Below is a small trained network, with its code and all its weights. Each question gives an input and a target symbol and asks what happens when units are switched off, that is, made to give their printed mean instead of their output.

import numpy as np


def w(rows, s, z=0):
    codes = np.array(rows[::2]) - 128.0
    scale = np.full(codes.shape[1], s)
    scale[-1] = z or s
    return codes * scale


def f(y):
    return np.maximum(y, 0)


def softmax(a):
    e = np.exp(a - a.max(-1, keepdims=True))
    return e / e.sum(-1, keepdims=True)


def log_softmax(a):
    a = a - a.max(-1, keepdims=True)
    return a - np.log(np.exp(a).sum(-1, keepdims=True))


def net(x, mask):
    ids = ['ΞΠΩαβδθλστφψ'.index(c) for c in x.split()]
    T = len(ids)
    res = E[ids] + P[:T]
    r = res
    for j in range(2):
        rows = slice(3 * j, 3 * j + 3)
        q, k, v = (r @ M[0][rows].T for M in (Q, K, V))
        z = softmax(np.where(np.tri(T) > 0, q @ k.T / 3**0.5, -1e9)) @ v
        o = O[0][rows]
        res = res + np.where(mask[j], z, o[:, -1]) @ o[:, :-1]
    y = f(res @ A[0][:, :-1].T + A[0][:, -1])
    res = res + np.where(mask[2:6], y, B[0][:, -1]) @ B[0][:, :-1]
    return log_softmax(res[-1] @ U[:, :-1].T + U[:, -1])


Q, K, V, O, A, B = {}, {}, {}, {}, {}, {}
E = w([
[129,180,87,56,126],'Ξ',
[175,72,120,117,117],'Π',
[67,169,119,46,77],'Ω',
[166,68,111,122,112],'α',
[94,96,183,107,212],'β',
[99,197,119,176,202],'δ',
[139,207,108,106,178],'θ',
[190,86,170,79,123],'λ',
[127,189,85,79,149],'σ',
[18,80,131,118,195],'τ',
[53,5,158,140,242],'φ',
[87,158,144,5,27],'ψ',
],0.012)
P = w([
[221,161,2,87,112],'0',
[169,147,76,110,145],'1',
[153,141,84,116,145],'2',
[142,139,93,122,142],'3',
[124,139,112,133,143],'4',
[118,132,120,138,138],'5',
[112,132,123,143,137],'6',
[110,130,139,149,136],'7',
[102,128,136,155,132],'8',
[101,126,148,154,132],'9',
],0.0081)
Q[0] = w([
[68,11,125,93,186],'head 0',
[214,165,17,78,144],'head 0',
[103,98,74,58,111],'head 0',
[117,230,68,81,66],'head 1',
[181,140,106,105,65],'head 1',
[252,181,21,87,188],'head 1',
],0.016)
K[0] = w([
[75,10,159,94,43],'head 0',
[158,118,5,44,183],'head 0',
[72,116,115,43,103],'head 0',
[118,188,96,8,153],'head 1',
[183,101,117,63,130],'head 1',
[172,131,5,91,212],'head 1',
],0.016)
V[0] = w([
[67,160,35,174,195],'head 0',
[152,133,68,187,101],'head 0',
[218,12,174,110,228],'head 0',
[76,179,82,61,158],'head 1',
[147,248,169,83,142],'head 1',
[131,208,86,207,171],'head 1',
],0.011)
O[0] = w([
[87,139,126,53,162,213],'head 0',
[133,153,151,102,127,120],'head 0',
[97,117,5,171,91,84],'head 0',
[71,122,120,165,152,255],'head 1',
[100,152,120,229,98,196],'head 1',
[142,98,172,141,71,162],'head 1',
],0.014,0.0063)
A[0] = w([
[126,181,124,53,34,219],'neuron 0',
[110,186,98,109,89,127],'neuron 1',
[166,145,109,177,212,6],'neuron 2',
[150,130,126,61,5,94],'neuron 3',
],0.022,0.0021)
B[0] = w([
[218,162,59,136,143,192],'neuron 0',
[185,156,151,120,160,253],'neuron 1',
[237,168,129,138,137,232],'neuron 2',
[56,83,206,51,6,175],'neuron 3',
],0.017,0.0036)
U = w([
[133,130,132,166,97,83],'Ξ',
[130,148,153,113,91,3],'Π',
[125,150,129,123,101,19],'Ω',
[121,96,178,177,72,143],'α',
[139,254,114,152,116,206],'β',
[117,112,128,225,91,140],'δ',
[171,98,171,174,121,18],'θ',
[174,129,113,217,66,142],'λ',
[138,139,141,134,80,86],'σ',
[19,171,180,146,147,192],'τ',
[127,114,100,128,143,78],'φ',
[169,68,195,131,157,59],'ψ',
],0.0097,0.0046)

Each question gives the input, a string of symbols that net reads in full, and the target symbol t.
The units are the heads (3 rows each of Q, K, V and O) and the neurons (one row each of A and B). Each row of codes is followed by its name. A weight is (code - 128) times the scale printed after its matrix; where a second scale follows, it is the last column's (O, A, B and U).
mask holds one flag per unit, heads first, then neurons. A switched-off unit (its flag False) gives its mean, the last column of its rows in O or B, instead of its output. The means were averaged over made-up inputs and are rounded, as every weight is.
A unit's drop is (log p(t) with every unit on - log p(t) with that unit switched off) / (log p(t) with every unit on - log p(t) with every unit switched off).
The circuit of an input: a set's keep is (log p(t) with only the set's units on - log p(t) with every unit switched off) / (log p(t) with every unit on - log p(t) with every unit switched off). Starting from all 6 units, units are removed one at a time, each time the one whose removal leaves the highest keep (on an exact tie, the one counted first), for as long as the keep stays at least 0.8.
circuit, biggest first: the units of the circuit, biggest drop first
k most important neurons: the k neurons with the biggest drops, biggest first
heads that matter: for each layer, one digit per head in row order, 1 if its drop is at least 0.15 and else 0, layers parted by /
input σ β Π, target τ: 3 most important neurons	neuron 2; neuron 0; neuron 1
input δ δ δ σ α, target α: heads that matter	01
input ψ ψ δ τ, target ψ: heads that matter	10
input α Π δ δ ψ τ β ψ β, target ψ: most important neuron	neuron 2
input δ φ τ, target φ: heads that matter	11
input Ω δ Ω τ Ω θ σ λ β β, target λ: heads that matter	10
input δ Π Ξ δ δ δ λ, target α: circuit, biggest first	head 1; neuron 3; head 0
input β δ Π δ δ β, target δ: heads that matter	11
input θ τ Ξ ψ φ, target ψ: heads that matter	01
input δ λ δ Π, target α: circuit, biggest first	head 1; neuron 3; head 0
input Ω Ω δ α Π, target ψ: heads that matter	11
input δ δ β α δ δ, target τ: circuit, biggest first	head 1; head 0; neuron 2
input Ξ Π β, target β: circuit, biggest first	neuron 2; head 0; head 1
input δ δ ψ λ τ, target ψ: circuit, biggest first	head 0; head 1
input δ δ δ σ δ δ α τ λ, target α: circuit, biggest first	neuron 3; head 1; head 0
input τ Ξ ψ, target β: 2 most important neurons	neuron 0; neuron 1
input δ Ω Ω Ω ψ ψ, target τ: circuit, biggest first	head 1; neuron 2
input Ω δ Π α, target ψ: circuit, biggest first	head 0
input Π θ φ β, target φ: circuit, biggest first	head 1; head 0
input Ω δ Π, target ψ: heads that matter	10
